Each row is followed by its class. Each block has new classes.
-5	-1	-10	-17	1	1	-79	-50	20	43	32	-20	-40	1	3	24	8	-21	-17	29	-8	84	4	-57	-3	-3	29	-13	-29	-11	21	-22	15	7	1	-3	-37	15	21	-41	1	11	12	-33	35	5	-6	14	10	31	4 | N
2	16	15	-2	14	-14	-23	33	24	-5	-22	9	5	-28	1	-5	-18	6	0	9	1	56	0	-18	5	20	15	-14	-23	-4	7	8	19	-2	-11	1	48	-6	1	-21	11	7	4	1	35	15	-4	9	1	41	-17 | Q
-24	31	-2	-11	-2	-40	-85	-9	17	8	-6	-12	-26	-29	-4	20	-40	0	-20	0	20	85	10	-64	7	5	26	-10	-38	-10	-11	-40	18	9	10	-7	46	-11	28	-22	0	12	17	-16	43	23	-4	21	12	67	-6 | Q
-18	-3	-19	4	-2	-5	-20	-76	1	19	45	-8	-18	28	-1	13	18	-36	-23	-3	-2	15	-2	-8	-2	-11	6	2	5	1	-4	-20	-15	22	8	-13	-46	23	4	-4	0	-4	3	-34	-14	-1	-7	2	1	-20	28 | D
7	13	10	-6	12	-17	1	12	10	-1	-6	8	-1	-39	2	-3	9	10	3	19	-10	53	-4	-12	1	42	10	-10	-9	-2	12	49	11	-11	-24	2	30	10	-17	-38	12	7	-3	5	41	18	-18	2	-6	11	-9 | Q
8	-2	3	-17	-17	19	-85	5	-10	-2	2	-8	-25	-6	1	5	-10	1	-8	18	-12	39	13	-50	2	0	25	-8	-16	-19	16	-9	2	-10	4	-3	32	-6	17	-20	-3	10	10	-6	25	13	15	8	5	37	-14 | Q
-12	12	2	-4	0	-35	-64	10	16	-4	-6	-1	-20	-44	0	12	-27	-1	-16	-6	-3	53	8	-33	15	11	20	-12	-35	-18	-16	-32	10	-2	1	3	46	-13	21	-9	7	12	12	7	28	21	1	4	5	42	-2 | T
7	-3	3	14	3	-22	46	16	9	-2	-8	-2	7	-34	-3	4	-8	1	18	-2	9	-5	-17	28	-1	3	-8	0	14	11	-8	14	-3	3	-9	12	-10	1	-8	-8	-4	-6	5	14	-15	3	-19	-25	0	-12	7 | Q
-24	30	4	-5	11	-49	-45	-12	18	4	-2	-7	-27	-35	-3	19	-22	0	-16	-5	8	75	2	-42	22	8	24	-5	-31	4	-17	-26	12	18	-1	9	46	-7	22	-20	15	5	20	-6	36	13	-11	11	-3	48	-5 | G
29	-32	3	-29	-13	34	-50	-3	14	7	21	-8	-40	-10	-2	3	24	-18	0	52	-34	38	9	-34	-4	0	13	-6	8	-7	25	4	-19	-10	-18	-4	18	6	1	-39	-17	18	9	-26	20	-9	5	6	1	2	-3 | U
-8	31	-6	8	22	-56	-19	-32	27	9	13	-2	-1	-16	1	23	-2	-3	-8	1	8	85	-8	-29	14	12	16	-8	-28	0	-13	-12	16	3	-22	-6	19	14	11	-36	19	3	22	-2	33	18	-35	1	11	32	8 | G
-16	41	15	-6	33	-29	-5	2	26	-4	-6	19	24	-25	8	-5	-10	23	7	16	-6	85	-6	-32	8	25	15	-6	-39	-6	1	26	14	-22	-29	-7	39	6	2	-43	25	3	9	-6	28	30	-13	14	6	29	-8 | Q
-1	15	10	-2	8	-26	-23	-8	16	3	5	-8	-7	-13	2	15	-6	-5	-4	-1	2	52	-2	-19	3	6	11	-7	-22	3	-4	-17	1	9	9	1	16	8	3	-19	8	3	16	-10	22	12	1	-5	-1	26	0 | T
-12	22	6	-8	3	-7	-47	-7	12	0	-4	2	-15	-8	2	11	-10	4	-10	-1	-4	51	11	-37	12	3	10	-7	-27	-5	0	-11	10	1	0	-3	24	14	16	-20	12	2	13	-17	32	14	-3	19	-9	31	28 | T
-12	23	-3	-8	1	-15	-13	49	-4	-19	-14	10	14	-15	6	-7	-30	21	0	-10	1	-16	11	-40	2	13	7	-4	-27	7	-10	-11	12	18	7	4	24	-23	14	24	6	-1	-4	5	2	16	14	18	0	38	-14 | Q
14	-9	19	-15	-10	37	-32	37	17	-10	-15	17	-12	-24	2	-10	-17	22	10	35	-22	44	10	-39	-3	31	12	-13	-14	-3	25	27	15	-26	-18	13	52	-31	-5	-44	3	12	14	-6	64	14	8	14	3	32	-26 | Q
-4	-3	-16	6	2	-39	-19	-15	17	17	12	-1	-27	-42	5	35	6	-21	-8	-8	2	37	-1	-7	7	7	-5	-1	-6	1	-26	-35	-18	24	21	14	14	-9	22	-18	8	-7	14	4	14	2	-4	-26	6	18	13 | G
1	10	15	-3	19	-7	-1	29	16	-3	-14	11	10	-25	1	-3	2	27	5	4	3	26	-5	-6	-2	18	-4	0	-7	1	-2	25	17	-17	-22	4	30	4	-12	-33	2	0	11	3	23	12	-17	4	-1	9	-15 | Q
7	-20	-8	-20	-27	31	-84	26	-9	4	-3	-17	-48	-6	7	12	-9	-1	-8	8	-1	4	15	-42	1	-1	20	-3	3	-11	13	-24	13	5	10	3	36	-19	18	-3	-9	4	-2	-1	13	-3	30	11	3	50	-16 | U
-10	27	5	1	3	-38	-56	-6	22	2	-3	80	4	-16	5	5	-22	11	-16	-3	11	79	2	-45	13	7	20	-8	-34	-9	-19	-18	9	3	0	-13	37	-8	20	-24	16	5	17	-4	35	24	-15	17	-3	45	-15 | Q
-13	5	-9	5	4	3	-52	-34	16	9	22	-9	-20	-1	7	13	9	1	-12	21	-21	74	0	-40	5	-2	16	-6	-20	-11	14	-2	8	-6	-10	-4	20	20	12	-32	6	7	16	-32	34	11	-14	10	9	30	4 | P
-16	15	3	-11	-5	10	-83	0	10	8	4	-8	-26	-16	0	3	-18	7	-16	6	0	62	23	-54	10	0	14	-13	-27	-11	1	-36	15	0	6	-1	39	6	30	-15	9	-4	12	-10	26	12	21	31	4	55	-8 | Q
-2	23	10	5	0	-32	-25	0	21	2	-12	7	-10	-39	-11	12	-18	4	-1	0	2	76	-5	-32	3	11	16	-15	-30	-3	-1	-2	14	5	-14	6	52	-4	-3	-38	15	18	20	2	38	20	-13	4	6	38	-8 | Q
-16	24	1	-7	19	-41	-50	-12	38	3	-1	9	-10	-33	-4	21	-19	-4	-17	7	9	85	6	-48	11	-12	21	-3	-38	-4	-11	-27	4	2	-6	0	40	-4	19	-27	18	-1	26	-16	40	19	-15	11	13	41	6 | Q
8	0	26	-20	-15	-8	-65	65	10	-10	-20	10	-29	-46	-8	14	-17	11	2	8	-1	27	11	-23	2	22	11	-16	-19	-4	-1	-8	24	-4	-7	11	59	-20	-2	-19	-10	16	6	13	22	-1	18	9	0	41	-26 | U
-3	17	5	9	3	-32	13	26	23	-14	-36	9	14	-46	-9	-4	-6	8	13	-9	10	49	-4	9	7	22	6	-5	-19	0	-16	15	9	-1	-19	10	27	-8	-5	-24	10	4	9	11	30	17	-13	-12	11	3	-2 | Q
8	-25	4	-5	-6	-7	-50	22	11	-8	-11	-6	-39	-40	-2	7	-15	3	4	17	-11	37	-1	-30	4	7	11	-46	-15	-7	6	3	17	9	-10	14	52	-14	4	-31	-7	6	7	-1	20	4	-8	5	5	20	-12 | Q
1	2	7	-8	3	-3	-43	-27	13	16	19	-23	-19	-16	3	22	5	-7	-21	23	-17	78	-5	-39	2	10	19	-15	3	-7	16	-3	14	0	-16	-6	29	14	9	-50	1	2	17	-22	30	10	-11	-8	13	17	-1 | N
-8	24	21	-11	21	-12	-44	23	28	1	-30	13	0	-28	3	-15	-15	28	-4	13	-8	85	-1	-62	4	21	21	-42	-42	-11	4	19	31	-6	-19	-3	54	6	-1	-41	11	5	16	1	50	28	-18	30	-4	46	-13 | T
2	12	2	-7	-8	-25	-29	10	17	-5	1	3	-22	-25	2	12	4	3	-9	18	-3	49	1	-33	4	13	7	-40	-11	-19	0	-9	-7	-4	-4	12	38	-8	9	-29	4	11	11	-2	21	7	-2	6	8	26	-6 | T
-11	13	13	-22	3	2	-46	8	10	-2	-3	9	-4	8	-2	-6	-14	2	-1	13	-3	52	11	-45	5	9	24	-11	-39	-12	14	7	22	-15	-8	4	33	1	5	-25	10	10	9	-15	36	12	-6	27	0	35	-17 | T
4	-20	5	-13	-21	-31	-26	55	23	-16	-21	-5	-34	-85	-6	23	-14	-9	12	11	3	54	-22	-12	11	21	9	-8	-10	6	-12	-11	20	8	-10	17	70	-18	-11	-41	-8	14	15	17	30	7	13	-28	7	23	-20 | U

Each row is followed by its class.
24	3	1	48	19	15	-28	13	-24	9	15	33	1	-15	-14	-26	7	19	28	-33	4	26	1	0	-2	10	-15	22	6	-9	1	13	-3	28	-7	31	16	-23	-13	25	4	22	6	40	7	-14	-2	-6	0	11	-12 | QM
-64	18	4	14	3	-15	18	20	-23	14	15	6	2	8	18	20	-6	-2	-42	-2	40	-2	6	-23	0	45	-6	-38	-6	10	1	-22	-2	-1	50	-7	-7	-63	14	26	17	-20	-17	73	13	-12	5	-29	20	16	21 | QJ
90	-23	-22	34	4	30	-29	8	-25	24	-15	21	-16	-7	-17	-30	17	8	80	-62	-57	5	-16	23	-2	-22	-40	42	16	-32	3	24	1	8	-22	-4	51	13	-25	-12	1	52	24	13	14	0	-6	-12	-7	15	-4 | QM
33	17	4	21	15	6	-19	14	5	10	21	22	-8	4	-9	-7	-4	25	37	-1	10	0	33	2	-4	6	16	39	-2	-17	5	-7	1	26	-17	18	-15	-14	7	45	-4	-14	-2	27	1	-14	6	16	-3	7	-9 | JL
-4	10	17	55	15	11	-9	-10	-7	10	36	31	13	-8	2	-14	8	4	-9	3	16	17	2	-11	-5	14	5	19	-2	0	-6	19	-8	26	-3	34	-10	-22	-6	36	-4	5	23	11	4	-9	5	-2	-11	-6	2 | Bt
-24	10	7	6	22	-25	23	-17	28	9	29	2	-14	19	2	20	-2	9	32	32	11	6	11	17	13	-2	27	19	-62	-16	4	-6	4	0	-22	2	-40	15	31	35	-9	-41	5	-22	-16	6	-6	61	-9	-1	-1 | MN
-43	12	4	10	15	-9	2	17	-26	19	-4	-5	-6	6	30	3	-14	-3	-6	-17	23	-13	15	-18	-10	11	-13	-43	20	18	1	-19	2	-12	30	-1	-2	-50	6	7	17	-6	-14	72	10	-9	6	-50	29	14	-6 | QJ
4	-7	-10	22	25	-1	-22	8	-40	43	-5	18	-31	13	22	-37	-12	-8	26	-46	-9	23	1	-12	-9	-14	-39	-54	44	13	5	3	-5	-5	25	18	37	-15	-19	-14	11	42	-12	56	15	-4	-8	-18	6	30	-6 | HB
-36	31	23	55	8	-7	-5	-20	13	-13	64	24	14	6	8	2	6	-16	-69	42	59	23	21	-32	-15	35	33	-16	2	32	-19	1	-21	21	41	46	-13	-45	23	54	4	-16	16	-8	8	-16	9	5	-9	-38	35 | Bt
-37	-3	7	11	16	-17	10	-3	-26	33	8	10	-13	7	16	-5	-5	6	-1	-12	6	4	-3	5	9	22	-14	-9	-21	-5	5	-9	-2	-4	25	-1	-1	-18	8	6	5	-3	-9	52	1	-1	-8	-15	18	26	4 | TG
64	2	-7	67	29	20	-21	22	-31	25	9	31	-26	0	-6	-31	20	9	86	-42	-24	4	8	15	-10	-13	-32	43	20	-22	7	19	5	20	-15	21	27	-32	-20	42	8	29	33	34	5	-20	0	-12	8	6	-9 | Bt
6	17	15	56	19	18	-24	3	-5	15	30	29	18	-11	12	-26	0	7	3	-32	15	15	1	-15	-15	7	6	8	-6	8	-8	11	7	21	-1	38	-9	-31	-5	30	1	6	16	44	1	-11	-10	-23	-1	7	-27 | Bt
28	-3	-11	-1	2	-28	18	-22	4	31	15	-4	-12	23	-2	27	-7	-11	-1	5	-26	-11	-4	1	12	1	13	-18	-47	-11	-11	2	9	-31	28	-1	6	39	18	-9	-2	-6	-14	-29	21	20	-2	19	-8	-9	40 | JL
-16	14	1	-14	11	-8	1	12	-16	32	-4	-12	-29	10	22	-6	-14	20	13	-12	3	-14	14	-6	-4	2	-12	-19	19	-3	8	-24	4	-9	5	0	2	-14	-3	11	8	-9	-25	50	5	-10	-2	-28	24	18	-16 | QJ
12	-6	-9	34	1	11	-19	-4	6	-11	11	33	2	-5	-15	-18	21	-19	0	-1	2	24	1	-1	7	-9	-1	-5	17	9	-3	27	-9	15	3	17	15	-8	-6	7	-6	22	21	-30	1	-4	3	19	-12	-15	5 | QM
-21	-5	-11	3	12	-12	3	2	-25	12	-13	19	-5	7	10	-12	-22	-18	-15	-10	7	17	-15	-6	3	-1	-17	-53	10	16	9	7	-2	-11	32	3	24	-13	-6	-20	7	17	-17	25	4	-8	-8	-26	6	17	-4 | HB
-57	30	9	23	20	-30	-4	26	-49	31	15	25	11	15	39	4	-16	3	-48	-27	53	6	18	-38	-5	46	6	-68	-10	28	-2	-27	-11	11	63	19	-3	-61	10	18	21	-38	-43	90	23	-10	0	-54	29	27	-2 | QJ
31	6	3	59	17	14	-5	-6	-11	2	21	14	2	-16	0	-10	11	6	25	-15	-18	-1	6	7	-11	-4	0	30	-20	-4	-16	20	1	14	-12	21	-10	-4	2	27	5	-7	36	0	4	-1	-1	6	2	-13	-8 | Bt
1	15	13	46	10	12	-13	-4	-8	0	25	21	13	-12	2	-14	5	-4	-9	11	20	13	9	-14	-10	4	14	4	14	15	-6	10	-10	19	3	29	-7	-28	-7	29	-1	-1	12	11	1	-7	1	-9	-8	-5	-1 | Bt
16	9	-2	37	-1	-2	-6	-10	13	-31	36	15	11	-5	-4	-1	1	-22	-24	19	19	17	16	-9	-8	-16	12	-9	-6	10	-22	25	-7	9	10	24	-3	-9	11	28	-11	-3	28	-49	0	-2	2	20	-9	-29	16 | Bt
26	6	2	53	19	20	-28	22	-21	17	15	33	-5	-12	-1	-29	11	25	54	-39	-3	12	10	8	-15	-6	-12	39	9	-14	1	-4	-7	35	-21	26	11	-29	-14	34	2	21	14	41	6	-18	-3	-9	0	15	-27 | Bt
-2	5	-1	56	23	5	-15	-2	-26	0	31	47	1	-7	5	-24	-5	-21	-14	-18	26	35	7	-18	-13	6	1	-30	3	22	0	26	-15	18	24	41	10	-35	-1	20	3	19	14	19	16	-13	-3	3	-9	3	4 | QM

Each row is followed by its class.
16	15	-10	-1	-2	-32	-23	16	10	19	-8	13	13	9	7	14	-11	3	2	-13	9	53	-21	10	2	-25	9	14	-9	-3	14	4	23	6	-10	-25	-33	-9	1	27	-9	13	-4	-11	-23	2	6	-1	10	15	12 | <47>
20	20	12	3	47	-28	-11	9	-7	18	-16	-51	70	44	-8	25	27	16	23	23	47	-15	-3	33	23	-52	35	-13	-1	-51	11	35	53	-20	-27	-36	19	-11	-16	9	-6	16	0	-8	-22	50	41	-29	-3	20	31 | <54>
-6	6	11	27	2	2	-13	-17	-7	-14	-8	8	20	24	6	1	10	2	-14	4	-18	-17	2	20	4	2	1	1	8	-9	-22	14	-7	-7	-1	-25	-1	-10	-6	1	14	6	-23	0	-18	26	4	-1	-1	8	37 | <47>
-5	-6	12	22	7	-3	-7	-42	6	-12	-8	3	11	19	14	8	-2	-3	-1	-13	-14	-28	-13	18	40	22	-3	2	6	2	-13	5	-8	-6	-8	-14	-10	8	7	20	-8	-17	-2	8	-4	17	-8	-10	0	8	14 | <47>
5	9	15	15	-13	12	1	10	-7	23	11	-13	-4	4	-23	6	17	-11	8	1	11	-19	12	-7	13	9	20	-15	-16	0	8	4	8	-13	1	35	2	12	-19	-7	-15	8	15	-7	-14	-3	-3	7	9	6	6 | <55>
-6	-8	15	1	3	-1	-22	-52	13	11	-9	9	14	23	-5	-4	-12	3	42	-17	13	-17	11	6	26	19	2	-17	-9	-4	7	-1	-3	-9	-1	-19	-2	-5	-25	27	4	13	-11	-2	15	8	9	0	15	14	9 | <54>
-2	12	3	2	13	18	-32	-44	-3	-23	-15	16	-3	2	17	6	-32	-19	17	-27	9	-11	14	-23	-23	15	-27	-2	6	1	-10	8	-16	-8	11	-8	-8	-12	9	14	16	9	2	9	1	4	-23	4	-15	12	13 | <57>
-7	13	2	5	6	4	-7	5	-8	32	2	12	28	16	-4	-19	8	7	31	2	11	-19	5	10	9	6	21	-21	5	-12	-7	8	17	2	9	-17	7	-38	-35	-2	3	35	-15	-27	3	28	40	-9	3	8	14 | <54>
2	-2	11	27	-3	10	2	-3	-5	14	15	-14	1	3	5	-7	23	-11	-1	8	15	-3	-6	5	14	6	5	-13	-5	8	-1	-4	15	-20	-4	6	0	18	-12	12	-18	15	4	6	3	0	-16	-3	21	16	5 | <59>
6	-10	2	23	-1	3	-11	-7	3	-1	-9	-30	13	5	-23	21	13	-3	8	-2	39	-17	9	-1	3	14	-11	7	4	-3	11	8	10	-8	-5	-7	17	22	-2	-9	-14	11	-4	2	5	-12	-16	9	6	8	-1 | <48>
5	15	21	24	7	13	-21	-32	-22	-26	-2	-15	-4	8	-2	27	3	-37	-9	-17	-12	-18	22	17	17	30	-13	-12	-6	2	-23	-5	-24	-22	-10	-2	-12	7	16	15	-8	-3	7	21	-16	-5	-44	4	3	15	34 | <47>
3	2	-7	-12	8	-16	-7	2	-1	14	0	-15	17	6	-18	11	-4	9	26	-38	25	-13	8	1	2	-17	13	-18	-2	-21	17	11	15	5	-8	1	19	-1	-9	-2	-8	7	6	6	-5	2	24	-4	-6	1	-10 | <48>
2	-3	13	9	17	-17	-15	9	7	16	-1	-13	30	19	-12	-4	-6	11	21	15	9	-7	-5	10	22	-7	6	-3	-2	-16	9	7	17	-7	-11	-9	0	-3	-6	25	9	-1	-9	-15	0	8	16	-7	8	3	4 | <54>
8	1	11	14	7	32	-19	-50	-9	-3	22	-25	-1	5	-14	4	-8	-2	15	8	10	-22	13	0	19	29	-8	-12	2	8	-12	5	-12	-13	7	13	-3	2	3	10	19	5	8	-10	15	0	-33	0	-6	10	16 | <47>
4	14	14	12	35	29	-7	-14	-18	6	15	-25	6	9	-5	4	20	-10	11	20	6	-22	2	12	18	7	11	-23	6	-4	-18	2	4	-28	-2	1	10	-8	2	6	12	3	11	9	17	24	-35	-16	-17	21	7 | <54>
-13	-22	-2	-21	8	-13	41	5	19	-12	-9	-2	-3	-1	-10	-17	-8	12	-15	16	-15	10	-6	0	9	12	1	6	2	2	12	-20	-9	1	-12	-11	16	14	5	17	-3	-13	-4	25	15	-3	16	-7	7	-18	-26 | <48>
11	23	6	-11	25	-1	-14	39	-8	18	27	-26	10	-4	-27	15	9	10	7	35	4	4	0	6	1	-35	23	-15	-4	-34	0	18	16	-13	-2	23	9	-15	27	-5	22	-17	17	-9	-9	8	1	-10	-22	-2	-3 | <48>
-1	4	-2	-4	27	19	-16	-39	-10	11	17	6	0	10	3	-11	-11	15	19	27	-2	-5	3	0	20	13	-8	-9	4	-2	-19	26	-8	-17	2	2	10	-27	4	10	36	-8	-7	-9	31	21	-6	-6	-27	-8	5 | <54>
0	-13	13	14	22	28	-3	-16	-10	-8	1	-31	19	2	26	20	20	-5	0	7	47	4	12	-1	-6	-11	-15	8	23	-6	-3	16	17	-32	3	-13	20	12	-12	-18	-3	12	-7	4	15	4	-17	-4	-5	8	2 | <47>
2	24	-18	-18	1	-40	-29	5	1	-7	-18	7	15	-1	6	38	-34	-10	15	-29	13	28	-8	-6	-30	-20	-7	-8	-4	-26	1	23	10	18	10	3	-6	-24	19	4	9	19	8	-16	-25	-5	23	-4	-24	7	12 | <57>
20	24	24	32	15	-1	-35	-66	-1	5	12	-9	16	29	-25	42	-9	9	-7	11	-22	-6	3	12	30	1	9	-3	-15	-16	-8	15	-11	-15	13	7	-24	-4	29	9	24	-25	-6	-16	-38	15	-25	3	-7	-4	37 | <54>
-12	11	-15	-31	40	-14	15	17	-11	-28	-20	-12	23	-1	4	9	0	-40	31	-36	35	-18	21	18	-18	-12	15	-26	6	-20	0	-4	6	3	10	-37	40	-32	-20	-14	-10	31	16	51	29	20	33	-31	-18	12	8 | <57>
5	2	9	3	12	13	-17	-31	5	-11	5	11	-4	1	-16	11	-18	-5	21	-9	27	-11	16	-1	10	5	-9	-10	0	2	7	3	-10	-11	-2	3	-6	2	-19	12	-1	-4	-17	6	8	1	-21	5	-5	6	0 | <48>
6	13	2	14	15	23	-3	5	-14	0	16	-3	0	-3	-3	5	23	-10	-3	13	0	-14	4	3	-1	8	2	-11	2	-6	-15	2	-3	-18	8	5	10	-9	10	-17	12	1	2	20	10	2	-20	-6	-20	0	-1 | <55>
1	5	-3	36	-6	14	-12	-12	-21	6	2	4	5	6	16	-7	28	-18	4	-11	18	-13	-1	6	5	18	0	-9	-1	10	-16	1	27	-14	1	-2	-11	17	-25	15	-29	22	5	13	-15	2	-20	3	24	27	23 | <47>
3	-15	14	5	0	19	-19	-37	-2	-9	11	-10	-3	9	-10	9	-18	7	12	3	9	-9	8	-2	17	19	-13	-2	-7	9	4	2	-10	-6	-2	17	-8	10	9	15	12	-13	1	-12	-3	-8	-27	-1	4	2	-4 | <48>
-5	73	0	65	-39	2	-36	-17	-13	17	12	20	13	22	26	6	36	-3	-38	-3	-20	5	-28	10	20	25	-9	4	9	-3	-42	26	15	-9	9	10	-30	8	-13	-5	-1	15	6	-37	-42	-15	-30	2	-1	22	50 | <47>
-15	3	-3	31	-9	25	-2	-26	-27	-10	-19	7	4	6	31	7	43	-39	-7	-26	25	-25	-3	2	8	33	-5	-19	14	5	-34	13	16	-19	16	3	19	21	-16	-14	-20	45	28	17	-1	2	-14	3	-2	38	27 | <47>
